In the rows, 128 means zero.
Each row is followed by its class.
[ 95  85 112 139 181 159 131 188 131 146  86 122 156 114 137 149 101 103
 140 107  75 129 168  58  94 150 170 103  75 131 100 156 130 123 134 146
 102  93 144 142 109 160 110 150 165 196 103 148 147 138 126] : Z_891
[150 136 134  97 202 100 101 151 135 150 160 132 160 119 148  98  87 171
 112 144 183 139 125 139  95 132 122  74 135 145 128 147 167 128 123  93
  71 143 154 114 117 134 117  99 135  93 142 133 193  53 118] : Z_321
[136 122  72  91 183 137 121 135 124 154 103 111 147 144 115 127  65 102
 141 110 135  83 134 141 155 123 145 140  73  75 117 173 183 120 135 142
 103 102 129  83 114 135 126 105 136 107 121 115 129  66 136] : Z_156
[117  63 107 123 181 184 132 175 133 129 113 125 151  90 137 141 112  98
 125  97  77 128 164  61  78 158 183 114  71 142 111 144 139 139 123 134
 127 105 139 124 110 178 101 149 178 217 109 133 133 125 129] : Z_156
[163 138 143  87 197  93 108 156 125 147 153 131 164 124 149 112  91 166
 111 134 182 149 130 121  92 140 126  73 135 150 126 135 160 131 116 109
  76 140 153 112 103 141 122 103 128  72 135 136 189  57 124] : Z_575
[ 98  77 113 147 187 153 121 194 126 144  87 121 165 113 140 148 106 102
 140 109  73 124 169  63  99 151 167 109  86 130 112 166 129 126 143 141
  99  89 144 137 103 158 110 142 170 200 104 151 142 128 122] : Z_891
[162 122 137  82 201 117 110 169 158 131 163 140 144 129 151 100 103 177
 104 125 145 168 127 122 110 133 114  57 142 152 111 149 179 130 140 134
  98 152 130 108  91 146 115  85 165  88 146 141 174  43 115] : Z_29
[168 122 139  76 197 118 117 170 154 131 155 133 141 138 161  99 117 175
 101 126 157 157 130 106 121 134 108  53 149 150 108 147 171 131 129 142
 106 156 128 114  82 133 115  83 165  88 150 134 176  41 112] : Z_29
[171 142 140  94 182 103 102 163 147 162 147 109 159 140 154 106  84 148
  85 157 172 153 155 157  63 113 127  79 136 171  91 105 158 138 120 152
 100 121 133 136  93 112 137  82 109 123 168 150 184  85 127] : Z_557
[114  62 115 136 180 144 123 185 138 149 117 102 153 120 154 141  86  96
 157  79  64 121 172  81  62 140 166  91  84 131  94 166 144 143 139 165
  94 111 148 133 103 182 107 125 160 207 118 140 140 108 130] : Z_29
[ 94  73 115 150 183 153 128 197 117 137  92 115 164 106 151 153 104 107
 148 110  74 132 182  50  86 150 172 108  75 129 110 160 131 135 142 144
 100  90 151 136 113 175 103 143 159 188  96 158 147 117 125] : Z_575
[174 133 138  94 194 110 105 166 154 157 160 114 162 135 155 101  97 162
  73 150 168 148 149 154  78 120 122  83 152 170  93 120 164 128 127 136
  91 124 136 128 103 134 138  88 111 118 160 144 188  74 120] : Z_321
[137 118 101 100 175 125 114 149 127 137 109 103 142 139 141 113  71 127
 158 110 115 106 136 115 160 115 112 100 124  52  61 166 175 125 114 137
 110 107 124 104 112 105 109 102 113  83 119 132 121  74 116] : Z_575
[ 99  77 108 142 181 158 127 193 130 135  91 122 162 118 140 150 109 102
 138 103  71 130 165  59  91 155 162 104  79 133 113 160 129 128 140 158
 103  95 144 132 104 171 104 148 175 193 106 150 145 123 121] : Z_891
[114  59  96 136 182 182 128 177 139 123 108 112 141  93 147 136 120 109
 120 108  80 134 164  54  84 150 171 121  73 149  91 155 148 141 118 123
 133 110 141 127 103 188 101 153 179 230 110 131 138 123 127] : Z_514
[176 135 143  91 190 108 107 162 151 155 153 116 152 135 157 106  94 155
  90 145 166 161 153 154  76 120 125  75 141 168  95 118 158 133 121 157
  97 120 135 129  95 121 134  77 113 117 167 142 182  75 115] : Z_557
[ 90  78 111 145 188 157 132 192 123 133  91 112 167 100 150 153 102 104
 139 107  75 147 169  53  87 162 175 114  86 137 115 153 136 141 144 154
 108  97 149 128  98 170 110 158 177 176  96 158 142 120 124] : Z_575
[159 132 135 102 209  97  98 154 136 146 167 127 158 139 150 104  86 174
 112 143 185 142 127 135  92 130 123  74 134 155 113 135 165 125 116 103
  72 139 158 114 103 146 134 102 136  78 139 132 196  62 128] : Z_514
[140 112  68 103 187 135 112 145 123 143 111 127 135 152 113 119  75 109
 129 115 124 101 119 126 153 122 136 140  77  81  90 182 176 120 140 136
 101 102 132  86 129 128 112 106 136 112 113 114 121  60 127] : Z_891
[145 114  99  98 188 128 116 141 124 143 105  91 141 145 138 101  61 129
 168 120 124  93 135 118 155 116 108 104 121  51  77 160 177 109 118 144
 101 107 126 100 112 117 116  94 116  84 132 132 122  73 114] : Z_29
[138  92 115 122 169 165 112 120 128 136 115 112 130 126 134 115  96 111
 162 124 114  80 147 109 145 142  90 102 100  68  67 166 160 113  98 124
 120 109 134 105 124 144 106 114 114 133 143 128 139  81 119] : Z_82
[138 126 146  79 195 123 120 170 156 139 161 144 147 129 160 100 116 170
  96 131 163 166 133 110 108 136 123  51 141 147  97 145 172 132 118 146
 114 151 129 125  87 135 113  96 164 104 158 136 191  50 117] : Z_321
[136 108  75 101 184 132 120 141 126 151 103 111 142 134 119 132  73 108
 137 119 125  97 135 122 134 118 138 134  79  73  99 178 177 123 130 134
 106 105 133  90 119 132 112 116 137 113 112 127 125  56 136] : Z_575
[206 126 144  82 205 103 129 154 136 147 142 130 170 137 158 107 115 161
  76 133 177 140 132 124  91 117 121  62 124 180  86 146 154 136 129 138
  84 121 148 103  78 141 116  89 148 144 154 125 167  60 132] : Z_514
[143 112  98  99 189 126 111 136 126 144 108  94 147 137 134 100  67 124
 157 114 113  90 137 117 158 107 115 112 120  44  77 165 173 119 121 143
 106 105 128  98 124 111 120  94 116  75 124 136 118  70 115] : Z_29
[125 115  70  96 178 132 115 136 118 155 112  99 157 150 118 118  59 108
 130 119 135  91 130 135 134 114 132 150  81  79 108 173 169 111 128 136
  99 105 138  83 129 149 105 118 135  98 118 122 129  55 132] : Z_838
[132 103  81 104 182 139 114 144 116 147 115 105 143 152 126 124  63 105
 136 127 130 103 141 141 132 129 135 145  80  85  82 167 178 134 134 136
  93 107 139  91 128 131 121 106 128 130 121 119 123  65 137] : Z_82
[151 126 136  81 190 121 112 163 150 132 163 138 147 118 159 107 112 170
  96 123 155 161 126 112 109 138 124  54 126 147 100 157 174 128 119 146
 112 152 134 117  81 135 114  86 155  90 152 122 183  56 122] : Z_984
[103  57 119 147 170 157 113 179 131 142 125 106 150 130 159 151  93 100
 143  91  67 120 169  90  72 156 151  99  86 147  75 168 140 146 141 157
  91 113 150 133 103 188 102 127 160 232 127 134 142 122 135] : Z_82
[113  60 102 131 182 180 124 178 133 134 104 108 142  88 145 136 115 103
 134 117  76 136 179  60  75 153 178 109  66 133  95 153 144 142 119 127
 121 112 142 134 101 174 104 141 186 214 110 139 129 106 118] : Z_557
[104  58 109 138 175 156 114 185 136 141 133 109 154 115 160 140  94 106
 141  82  65 124 161  84  75 150 159 104  88 140  89 169 141 135 137 151
  94 116 149 133  98 197  94 129 164 211 116 125 149 108 124] : Z_321
[142 115 100 103 178 126 108 139 129 142 106 116 144 136 126 105  72 125
 153 110 119  84 125 113 172 109 112 112 115  35  57 170 167 121 120 124
 111  96 122 106 120 115 113 100 110  94 128 122 123  71 110] : Z_891
[138  98 116 118 174 164 123 128 137 135 119 125 123 129 133 108  95 102
 168 111 108  77 146 113 157 138  97  91  98  64  62 169 164 105  95 117
 126 110 125  97 123 145 100 106 113 115 144 121 140  83 113] : Z_156
[105  78  80 140 168 180 126 185 132 128 105 120 152 104 139 148 127 116
 134  99  73 122 162  52  88 151 167 124  69 121  87 180 122 134 138 118
 118 106 137 137 104 206  94 161 158 228 114 152 142 129 137] : Z_514
[ 99  70 113 158 184 159 124 195 133 133  93 109 170 101 148 144 100 105
 135 110  77 136 176  62  95 153 164 111  79 136  94 162 138 137 141 135
  99  95 142 136 103 176 113 149 171 194  99 154 144 115 128] : Z_514
[144 100 104 121 168 157 116 122 131 127 112 118 119 129 141 108  91 103
 166 120 115  75 140 112 143 145  94 100  93  60  64 175 169 110  93 119
 121 113 131  96 122 141  99 102 102 139 145 120 139  83 112] : Z_984
[110  60 105 133 179 180 130 180 132 141 103 114 142  84 140 150 127 101
 131 111  74 134 173  52  71 150 179 108  66 144 101 151 140 137 127 127
 131 104 144 127 111 176 101 152 184 216 100 142 128 116 127] : Z_575
[177 134 139  86 199 107 113 172 149 152 153 111 149 141 157  92  98 162
  94 143 162 156 150 151  87 120 121  75 147 167  98 122 166 130 125 144
  90 129 134 123 101 127 136  85 112 103 155 149 181  67 113] : Z_29
[131 107 113 118 170 152 123 114 133 143 114 117 132 129 126 104  77 101
 160 130 121  92 144 127 146 121  92 117 100  72  78 165 165 101  97 115
 119 113 129  93 138 151  93 110 114 112 142 134 144  80 110] : Z_838
[178 134 133  92 199 102 108 169 143 159 157 110 153 141 155  97  88 164
  93 141 169 151 142 155  74 120 122  72 146 173 108 126 167 125 132 138
  87 126 142 122  93 141 134  86 114 110 162 146 179  72 122] : Z_29
[115  59 105 141 187 181 121 176 136 130 105 115 140  92 143 136 123 106
 123 108  74 137 170  62  77 153 179 122  69 146  90 158 145 145 124 122
 119 108 141 130 107 186 106 146 181 234 115 134 133 114 130] : Z_514
[105  74 117 136 175 155 116 176 131 148 126 105 161 124 153 146  87  99
 140  85  72 117 170  82  70 139 167 114  80 144  87 160 131 131 137 158
  93 104 145 130 104 194  95 127 158 209 117 136 144 112 134] : Z_838
[158 141 132  90 211 100  99 152 130 156 159 143 157 134 136 106  87 165
 109 136 174 142 113 128  92 140 118  71 126 153 112 140 168 122 121 107
  75 136 153 113 108 140 124  99 138  81 147 130 195  70 120] : Z_891
[155 127 155  98 189 105  96 149 133 147 160 128 163 128 143 110  82 168
 113 139 172 152 122 136  87 141 112  65 136 145 105 133 167 138 122  95
  68 141 156 121 111 144 125 107 124  96 143 134 184  70 128] : Z_82
[129 120 103 117 183 107 102 141 133 146 120 111 135 143 134 113  41 114
 179 120 107 109 162 144 138 139 116 123 115  65  77 164 183 130 118 104
  88 108 116  91 129 125 141  92 110 107 117 147 140  64 126] : Z_29
[135 104 109 125 166 153 120 123 126 128 117 122 121 124 144 107  90 103
 168 121 118  84 142 108 146 142  93  92 100  55  65 176 169 103  87 122
 129 114 130 102 119 138 100 102 102 120 143 124 135  87 114] : Z_984
[148 121 100  86 174 122 116 141 127 145  98 105 152 134 136 108  62 117
 154 105 128  85 135 127 182 115 116 113 120  48  75 167 171 118 105 135
 108  96 126 100 104 114 117  90 113  88 128 130 126  72 113] : Z_156
[ 93  81  79 136 161 174 120 183 121 139 103 114 147 111 144 144 117 117
 133 114  76 116 165  62  90 154 171 135  69 128 105 172 119 131 145 117
 108 118 141 138 117 194  96 161 158 238 112 149 153 133 127] : Z_321
[149  98 112 114 173 153 120 131 135 129 117 135 124 138 123 112 100 110
 160 108 104  65 130 107 143 129  89  94  99  64  72 172 155  96  97 118
 116 106 135 103 127 144  93 114 110 141 140 120 138  91 113] : Z_891
[104  79 113 148 176 159 131 184 131 143  84 122 159 109 143 146 108  99
 140 104  69 136 172  56  96 147 160 102  77 126  97 161 127 135 139 150
 105  92 143 144 108 158 106 150 165 191 101 147 142 130 118] : Z_891
[ 99  83  81 131 164 173 133 184 119 142  97 108 150 105 144 146 113 109
 139  91  74 114 168  57  85 153 178 117  66 122 109 165 126 128 125 133
 115 110 140 135 108 197  95 161 152 214 114 146 151 134 130] : Z_156
[ 99  66 113 139 175 164 115 182 142 134 141 124 145 120 154 143 103 102
 139  74  55 128 159  83  73 154 162 105  85 143  79 169 140 145 147 158
  95 110 147 133 113 194  94 123 164 214 115 133 142 111 128] : Z_321
[180 130 138  94 187 122 109 160 149 159 160 113 153 134 156 105  93 163
  86 149 170 163 147 153  73 120 115  69 148 175  75 120 161 138 123 138
 100 122 135 135  98 125 132  96 106 134 160 151 182  81 125] : Z_82
[133 100 116 120 181 164 120 127 133 134 124 120 134 126 131 106  91 113
 154 122 108  89 151 103 138 128  97 104 100  63  70 163 166  95  96 122
 120 110 127  90 135 151  89 107 119 116 137 136 138  70 113] : Z_838
[136 107  96 103 169 140 106 146 121 141 104  82 139 145 148 109  70 129
 150 122 133  90 143 118 161 118 106 112 125  49  66 159 167 121 112 142
 108 104 131 108 112 111 116  96 108  92 132 126 121  74 114] : Z_82
[178 133 132  98 194 110 104 167 146 147 163 116 151 141 159 109  85 152
  87 141 161 149 149 157  65 125 123  71 127 168  88 129 159 129 125 147
  90 116 145 121  92 123 137  80 103 112 159 138 184  81 128] : Z_984
[174 139 134  89 191 108 109 166 145 163 157 117 159 138 146 103  88 160
  88 136 164 148 147 166  90 117 126  79 138 166  98 122 160 126 129 135
  90 119 135 120  99 135 135  84 106  99 164 139 189  78 124] : Z_156
[147 130 145  79 191 122 117 158 152 140 170 138 159 127 154 102 110 177
  89 124 155 163 129 117 113 122 118  65 134 154 101 144 166 123 130 145
 110 148 128 110  89 152 104 103 167  91 143 134 180  39 116] : Z_838
[164 117 141  86 203 119 116 168 154 132 165 136 149 131 154  94 113 179
 102 128 147 159 126 119 113 127 113  50 142 161 111 149 173 121 137 142
 106 151 134 102  88 151 111  89 163  85 152 130 178  46 112] : Z_29
[154 131 146  75 178 114 111 164 153 142 155 139 157 127 156 110 120 164
  97 128 148 164 133 119 107 129 115  55 128 150  94 138 161 136 121 150
 112 150 124 118  76 135 107  85 166  99 154 134 178  43 116] : Z_557
[154 137 130  92 205  95  99 157 122 150 158 133 163 123 142 110  84 171
 115 140 180 157 121 121  85 139 134  69 123 154 125 141 168 130 120  98
  76 133 161 106 105 152 121 112 133  61 128 137 191  60 127] : Z_575
[ 98  87  84 134 162 160 120 175 114 148  98 103 154 113 147 150 108 112
 144 104  71 122 172  66  78 151 174 120  57 133  98 169 122 133 128 141
 110 111 136 141 105 184  97 152 151 230 129 139 155 128 128] : Z_557
[147 108  99 100 186 132 110 147 130 134 108  95 144 139 138  97  70 135
 165 115 115  85 135 104 165 110 112  99 129  37  67 165 171 117 123 134
 106 106 126  95 119 121 111  90 110  82 126 138 122  76 109] : Z_29
[ 94  81  89 135 162 174 129 189 114 135 109 110 160 110 141 144 115 116
 128  94  75 115 163  53  87 146 173 129  67 134 108 169 123 117 134 139
 115 114 138 138 112 197  87 162 159 220 118 141 147 120 130] : Z_838
[110  55 103 141 182 171 133 186 128 129 106 117 139  92 144 149 123 103
 126 113  69 136 178  49  69 148 173 107  75 145 106 155 145 139 121 125
 128 105 143 122 115 181  94 139 181 213 109 148 134 122 126] : Z_575
[ 93  76  96 139 159 173 128 188 126 131 105 119 138 102 141 153 121 112
 141  99  72 119 167  52  87 153 166 119  72 122 104 170 124 133 138 120
 120 115 136 145 116 191  94 158 152 211 114 150 145 124 129] : Z_575
[122 119 106 116 176 118  92 136 130 150 115 116 134 133 133 118  51 108
 172 126 112 117 157 134 131 148 131 124 115  59  71 160 170 130 106 115
 105 108 116  99 110 118 138  94 123 114 129 147 137  64 129] : Z_557
[ 96  84 106 144 189 160 126 187 129 139  93 108 165 110 146 150  99 107
 138 106  79 145 171  72 101 162 167 121  84 146 102 160 143 130 141 158
  97  87 140 136  96 167 123 143 173 191 104 154 143 131 133] : Z_514
[ 99  79 108 150 173 169 131 176 127 128  94 110 154 108 154 147 100 105
 150 103  69 142 174  57  85 163 165  96  73 120 104 163 129 134 130 148
 103 100 148 136 104 164 103 152 161 179  98 144 136 120 125] : Z_984
[125 118 103 120 191 118  99 136 134 145 119 130 136 139 122 119  57 113
 164 121 104 116 155 130 144 147 114 129 112  52  61 173 175 128 120  98
  96  98 112  90 131 124 132  92 112 102 122 139 143  69 130] : Z_891
[172 126 141 101 195 113  98 163 145 142 167 117 152 141 156 102  89 159
  84 146 161 162 145 149  59 130 134  71 135 163  85 115 163 135 122 146
  96 118 142 120 104 125 134  89 102 120 157 137 179  79 128] : Z_984
[165 129 134  73 192 117 118 171 155 147 151 142 148 142 151 110 125 169
  90 125 156 147 124 110 117 124 106  55 139 149  94 146 158 123 127 147
 110 145 127 116  80 127 111  88 159  97 154 126 188  57 113] : Z_891
[137 116 102 102 175 127 106 135 117 147 104  98 144 129 140 106  63 126
 154 121 114  99 141 121 143 113 112 111 110  52  67 161 165 117 111 145
 111 102 129 108 106 106 112  90 122  92 144 129 123  74 119] : Z_557
[160 131 143  85 190 115 113 171 150 142 154 148 153 141 146 106 118 167
  92 136 155 159 125 118 118 125 106  56 130 150  95 139 165 125 129 134
 107 148 126 120  86 130 111  91 155  93 155 125 185  57 112] : Z_891
[153 119  96  95 181 126 119 140 129 144 107 110 144 132 128 106  68 124
 151 108 120  86 131 121 166 107 109 113 124  42  63 167 163 111 114 139
 104  98 118 108 116 104 113  96 105  98 129 130 123  82 112] : Z_891
[104  75 109 135 194 159 128 191 125 134  84 101 158 119 148 139  97 108
 149 111  76 139 169  57  93 157 173 108  87 134 124 156 142 133 143 158
  97  98 149 129 104 160 114 143 173 185  99 155 139 126 123] : Z_29
[145 108  94  97 191 137 110 146 132 131 110  98 141 136 140  95  69 137
 162 121 120 106 135 115 168 113 115 104 124  42  82 173 175 114 125 134
 112 105 127  91 110 123 107  96 118  83 127 131 117  61 108] : Z_29
[125 110 106 123 189 126  97 148 136 139 134 123 133 136 136 118  59 119
 162 112 105 116 154 128 130 139 126 124 110  66  56 167 179 127 120 106
  99 103 116  94 122 139 136  96 116 124 118 142 139  66 134] : Z_514
[146 130 144  76 194 121 119 165 162 143 167 147 143 121 158 106 117 165
  96 126 159 161 132 117 124 129 119  59 141 141  92 148 178 134 125 133
 111 155 126 119  97 129 120  84 161 100 146 137 185  48 107] : Z_321
[111  52 108 139 173 188 124 175 127 135 101 113 136  91 142 142 121 104
 122 117  78 131 171  59  74 154 168 119  70 140  95 157 140 143 127 118
 124 104 151 135 117 179 102 149 173 240 111 143 128 114 129] : Z_82
[118  64 117 136 172 157 117 173 143 144 132 118 153 111 151 145  93  91
 150  67  58 111 165  91  84 149 157  95  84 134  75 169 136 146 135 147
  99 113 140 128  98 195  96 117 160 205 127 131 143 114 129] : Z_156
[ 99  84  84 131 163 180 128 182 120 137 105 118 148 115 144 148 123 115
 137  96  70 109 163  62 102 153 169 114  59 132 105 169 119 122 137 134
 117 111 136 131 105 197  89 159 161 221 116 140 147 127 129] : Z_156
[147 127 138  75 192 124 115 172 159 140 169 150 154 125 161 104 114 170
  90 125 153 164 130 117 115 132 114  58 141 148  97 145 177 131 126 149
 107 151 130 123  88 140 109  86 166  97 148 138 185  51 109] : Z_321
[157 133 135  93 203  89 101 148 117 148 163 132 163 127 144 109  79 178
 120 136 183 152 120 127  94 138 119  69 127 156 133 144 168 126 123 104
  77 132 160 107 109 152 121 106 131  62 139 130 197  57 122] : Z_575
[104  57 122 146 160 151 110 184 134 140 114 106 152 119 160 147  88 100
 147  88  69 130 167  85  82 153 157 102  95 134  74 168 136 149 135 149
  90 108 152 138 100 183 104 131 152 215 109 137 137 122 132] : Z_82
[161 122 136  89 198 129 107 171 158 132 161 141 153 125 152 101 114 180
  97 125 149 170 121 118 116 129 111  56 135 152  85 151 173 128 131 137
 107 142 128 112  76 152 105  91 162  99 156 134 182  47 118] : Z_514
[ 99  76  82 139 174 172 129 184 114 128 104 108 140 116 147 136 111 118
 141 108  71 124 167  54  83 156 163 124  71 124 111 167 131 128 138 117
 112 118 139 136 113 199  94 161 157 214 115 147 139 127 127] : Z_29
[128 115  73 102 171 133 114 131 122 157  99 102 143 145 121 127  66  98
 142 122 124 106 138 131 134 127 131 138  72  78  99 168 173 126 127 149
 109 107 125  93 118 124 120 112 140 107 120 122 128  55 129] : Z_557
[119 116 101 117 190 123 101 138 136 144 129 116 138 130 139 115  56 119
 161 119 112 103 158 127 137 141 124 130 122  56  67 167 176 128 114 101
  99 106 122  95 129 130 133  94 113 113 123 143 147  60 126] : Z_321
[148 100 108 105 175 156 120 125 126 141 115 123 136 125 128 104  84  97
 157 109 115  73 139 121 145 137 103 102  94  75  85 168 170 101  91 126
 120 112 132  88 121 154 104 110 109 116 145 121 145  88 114] : Z_156
[128 107  66 113 178 137 111 138 120 136 113 105 141 143 134 123  65 112
 136 118 125  93 136 124 132 131 135 131  73  64  93 181 177 123 127 137
 104 110 135  90 114 138 108 108 132 113 120 110 121  57 136] : Z_984
[135 110  99 133 193 124  98 139 138 139 126 117 138 131 131 110  59 124
 161 123 111 115 153 140 139 140 120 126 120  70  53 171 185 126 110  98
  93 101 118  95 119 135 133  96 115 116 128 138 139  67 134] : Z_514
[208 130 151  74 203 111 127 152 136 148 148 139 175 134 150 114 114 145
  72 136 159 140 130 119  76 116 137  60 115 169  84 129 153 142 132 150
  91 135 145 103  78 127 116  90 155 156 154 131 155  55 124] : Z_557
[ 82  87  86 136 155 177 123 186 116 138 100 101 155 112 140 141 115 119
 127 101  75 112 161  49  84 142 169 129  60 123  98 167 119 119 138 132
 116 113 131 138 119 204  78 166 152 218 120 147 149 119 132] : Z_838
[ 98  76 107 154 187 161 127 185 125 142  91 119 159 117 141 145 102 105
 137 103  68 128 170  61  87 153 158 109  78 129 109 164 129 129 146 143
  98  87 150 134 115 174 102 151 160 192 107 147 147 122 119] : Z_891
[209 129 151  92 205 102 132 142 133 155 144 150 157 146 151 109 116 145
  77 134 168 125 132 119  92 109 118  52 118 168  81 142 145 138 130 137
  93 124 143 114  91 123 116  94 145 160 157 129 163  55 122] : Z_891
[154 136 147  96 205  97  98 141 134 146 170 133 158 133 148 102  83 170
 117 140 175 146 124 132  99 136 120  67 139 140 112 136 171 133 117  97
  72 139 157 116 112 140 131  99 128  80 140 131 193  68 119] : Z_321
